(25): [ 2 -1  1 13  1 -7]
(83): [-4 28  7  6 -4 51]
(142): [ -8   1  -3   2   8 -17]
q: [ 2 -1  1 13  1 -7] | (25)
q: [ -8   1  -3   2   8 -17] | (142)
succ: [13] | [1]
succ: [-8] | [1]
succ: [7] | [6]

(157): [ 12  -7 -28  -4  -9  -9 -32]
(83): [ -6  37  18   3 -21  11  -6]
(125): [-2  0  0 -1 -1 37 38]
succ: [18] | [3]
succ: [-28] | [-4]
q: [ -6  37  18   3 -21  11  -6] | (83)
common (83) (125):  | [37]
succ: [11] | [-6]
succ: [-2] | [0]

(85): [ 8 36  2 21  4]
(24): [ 4 -1  0 15  5]
(125): [-3 33  4 14 -2]
(205): [24 24  1 15  2]
(83): [ 2 39  3 26  3]
(84): [ -9  42   3 -24  -5]
(157): [-1 44 -3 -3  3]
common (24) (205):  | [15]
common (157) (24):  | [-1]
succ: [-24] | [-5]
succ: [36] | [2]

(25): [  7  -4  12 -20 -26   6  38  39  -9 -20]
(125): [  7  -4  12 -20 -26   6  38  39  -9 -29]
(83): [  7  -4  12 -25 -26 -26  38  39  -9  -8]
(85): [-29  -4  12 -20 -26   6  38  39 -21 -29]
q: [  7  -4  12 -20 -26   6  38  39  -9 -20] | (25)

(25): [ 12  10   0  -8  -1  25 -10 -42  -4]
(125): [-11  12  14  -8 -42 -12  -1  22 -17]
(157): [11  7 -1 19 26 12  0 10 33]
(24): [-43   8   7   9 -14   0  -8 -25 -16]
(52): [ -9 -11   0   1  -1  13 -14  -8  47]
q: [-43   8   7   9 -14   0  -8 -25 -16] | (24)
succ: [9] | [-14]
common (24) (125):  | [-8]
q: [ -9 -11   0   1  -1  13 -14  -8  47] | (52)
succ: [1] | [-1]
q: [11  7 -1 19 26 12  0 10 33] | (157)

(125): [  7   6   9 -25  17 -20 -20  18 -28  11  13 -25  19  -1 -27  -1 -26 -29
  10]
(83): [ 13  18   6  39 -44  27  29 -32  47 -12 -23  40  21 -22  43 -26  40  50
  -7]
(24): [-13 -14 -14  19  -8  17  17 -13  21 -10 -10  19 -11   8  21   9  21  22
 -11]
(52): [ -6  -5 -11 -13 -32  33  34 -30  47  20 -23  42 -33  -3  46  -5  44  51
 -15]
q: [ 13  18   6  39 -44  27  29 -32  47 -12 -23  40  21 -22  43 -26  40  50
  -7] | (83)
common (24) (83):  | [21]
succ: [39] | [-44]

